Below is a small trained network, with its code and all its weights. Each question gives an input and a class and asks what happens when units are switched off, that is, made to give their printed mean instead of their output.

import numpy as np


def w(rows, s, z=0):
    codes = np.array(rows[::2]) - 128.0
    scale = np.full(codes.shape[1], s)
    scale[-1] = z or s
    return codes * scale


def norm(h):
    return h / np.sqrt((h * h).mean(-1, keepdims=True) + 1e-5)


def f(y):
    return y / 2 * (1 + np.tanh(0.7978845608 * (y + 0.044715 * y**3)))


def log_softmax(a):
    a = a - a.max(-1, keepdims=True)
    return a - np.log(np.exp(a).sum(-1, keepdims=True))


def net(x, mask):
    res = np.array(x, float).reshape(1, 3) / 4 @ E
    u = 0
    for l in range(3):
        y = f(norm(res) @ A[l][:, :-1].T + A[l][:, -1])
        res = res + np.where(mask[u : u + 9], y, B[l][:, -1]) @ B[l][:, :-1]
        u += 9
    return log_softmax(norm(res)[-1] @ U[:, :-1].T + U[:, -1])


A, B = {}, {}
E = w([
[58,61,254,134,115],'x0',
[98,120,88,17,45],'x1',
[200,119,131,69,174],'x2',
],0.0032)
A[0] = w([
[66,94,183,247,171,67],'0.n1',
[48,206,98,195,48,64],'0.n2',
[71,70,195,69,57,2],'0.n3',
[125,151,31,26,63,29],'0.n4',
[182,92,255,49,223,33],'0.n5',
[136,112,96,30,78,93],'0.n6',
[158,133,85,42,100,54],'0.n7',
[56,111,202,51,55,55],'0.n8',
[120,76,135,181,128,79],'0.n9',
],0.0042,0.0052)
B[0] = w([
[151,209,162,65,19,240],'0.n1',
[142,46,82,193,87,92],'0.n2',
[87,144,110,119,203,103],'0.n3',
[192,162,216,62,76,255],'0.n4',
[170,1,77,191,95,182],'0.n5',
[120,124,131,83,74,247],'0.n6',
[140,164,165,123,82,136],'0.n7',
[75,104,89,89,250,198],'0.n8',
[130,150,148,132,104,41],'0.n9',
],0.0044,0.00087)
A[1] = w([
[121,158,129,126,156,75],'1.n1',
[117,246,254,152,123,1],'1.n2',
[126,133,108,125,152,131],'1.n3',
[139,77,177,153,99,113],'1.n4',
[88,100,145,212,87,96],'1.n5',
[197,193,71,143,225,69],'1.n6',
[149,82,208,165,140,67],'1.n7',
[184,194,80,135,231,77],'1.n8',
[174,191,91,61,46,64],'1.n9',
],0.0065,0.0042)
B[1] = w([
[115,116,132,139,130,96],'1.n1',
[161,149,196,255,174,147],'1.n2',
[131,126,145,116,116,132],'1.n3',
[151,139,95,144,145,154],'1.n4',
[150,183,116,137,142,156],'1.n5',
[137,60,190,119,57,217],'1.n6',
[140,125,33,161,132,160],'1.n7',
[134,59,202,126,42,204],'1.n8',
[180,154,81,78,134,252],'1.n9',
],0.0079,0.0027)
A[2] = w([
[182,86,113,145,174,35],'2.n1',
[141,118,107,55,124,115],'2.n2',
[174,82,135,141,124,112],'2.n3',
[238,41,63,140,199,3],'2.n4',
[119,162,88,138,145,115],'2.n5',
[181,166,80,62,119,62],'2.n6',
[47,69,164,50,103,35],'2.n7',
[64,128,255,178,119,94],'2.n8',
[95,209,53,186,78,99],'2.n9',
],0.0069,0.0041)
B[2] = w([
[168,137,99,137,156,100],'2.n1',
[124,201,51,246,107,252],'2.n2',
[189,94,119,140,155,170],'2.n3',
[219,99,90,42,240,163],'2.n4',
[109,113,163,110,81,124],'2.n5',
[177,211,51,142,101,249],'2.n6',
[82,12,32,251,111,208],'2.n7',
[170,178,21,54,184,252],'2.n8',
[74,124,254,45,109,163],'2.n9',
],0.0049,0.002)
U = w([
[174,216,32,46,63,157],'0',
[219,49,82,117,244,121],'1',
[146,201,190,231,193,159],'2',
[122,125,141,106,143,2],'3',
[9,43,45,122,145,157],'4',
[33,175,239,85,52,114],'5',
[49,213,131,64,215,66],'6',
[195,27,195,130,27,157],'7',
],0.014,0.0097)

Each question gives the input, the list of numbers given to net, and the class t.
The units are the neurons (one row each of A and B). Each row of codes is followed by its name. A weight is (code - 128) times the scale printed after its matrix; where a second scale follows, it is the last column's (A, B and U).
mask holds one flag per neuron, layer by layer. A switched-off neuron (its flag False) gives its mean, the last column of its row in B, instead of its output. The means were averaged over made-up inputs and are rounded, as every weight is.
A unit's drop is (log p(t) with every unit on - log p(t) with that unit switched off) / (log p(t) with every unit on - log p(t) with every unit switched off).
The circuit of an input: a set's keep is (log p(t) with only the set's units on - log p(t) with every unit switched off) / (log p(t) with every unit on - log p(t) with every unit switched off). Starting from the 12 units with the biggest drops (on a tie, the unit counted first), units are removed one at a time, each time the one whose removal leaves the highest keep (on an exact tie, the one counted first), for as long as the keep stays at least 0.8.
circuit, biggest first: the units of the circuit, biggest drop first
most important unit: the unit with the biggest drop
top k neurons: the k neurons with the biggest drops, biggest first
top k neurons in layer l: the k neurons of layer l with the biggest drops, biggest first
drop when u is switched off: that unit's drop, to one decimal
input [0,6,-6], class 4: circuit, biggest first => [0.n8 2.n7]
input [-2,0,-6], class 5: circuit, biggest first => [2.n9]
input [-6,-5,-7], class 5: top 3 neurons in layer 2 => [2.n9 2.n7 2.n4]
input [2,4,2], class 4: top 2 neurons => [0.n8 2.n7]
input [2,2,-8], class 5: circuit, biggest first => [1.n5 2.n9]
input [-3,-6,-6], class 5: top 2 neurons => [2.n9 0.n2]
input [-1,-4,0], class 7: top 3 neurons in layer 0 => [0.n4 0.n7 0.n6]
input [6,-8,6], class 1: top 2 neurons in layer 2 => [2.n4 2.n2]
input [4,2,4], class 1: top 2 neurons => [0.n5 2.n4]
input [-1,-1,-2], class 5: top 2 neurons => [2.n9 1.n9]
input [7,-1,-1], class 2: top 2 neurons in layer 0 => [0.n6 0.n1]
input [8,0,1], class 4: top 2 neurons => [0.n8 1.n9]
input [-1,-2,-8], class 5: top 2 neurons => [2.n9 0.n2]
input [4,7,-8], class 4: most important unit => 2.n7
input [2,0,-3], class 6: top 3 neurons in layer 0 => [0.n5 0.n1 0.n4]
input [2,0,-4], class 5: top 3 neurons => [0.n2 1.n5 2.n9]
input [0,-2,-4], class 5: top 2 neurons => [0.n2 2.n9]
input [-8,-1,6], class 7: top 2 neurons => [1.n8 1.n6]
input [1,-1,-5], class 5: top 2 neurons => [0.n2 2.n9]
input [2,8,-1], class 4: top 2 neurons in layer 2 => [2.n7 2.n8]
input [-1,0,-1], class 5: top 3 neurons in layer 0 => [0.n2 0.n1 0.n8]
input [8,1,5], class 1: top neuron => [0.n5]
input [2,0,1], class 1: drop when 0.n5 is switched off => 1.2
input [-4,-2,8], class 7: drop when 2.n2 is switched off => 0.0
input [4,-2,-2], class 2: drop when 1.n2 is switched off => 1.1
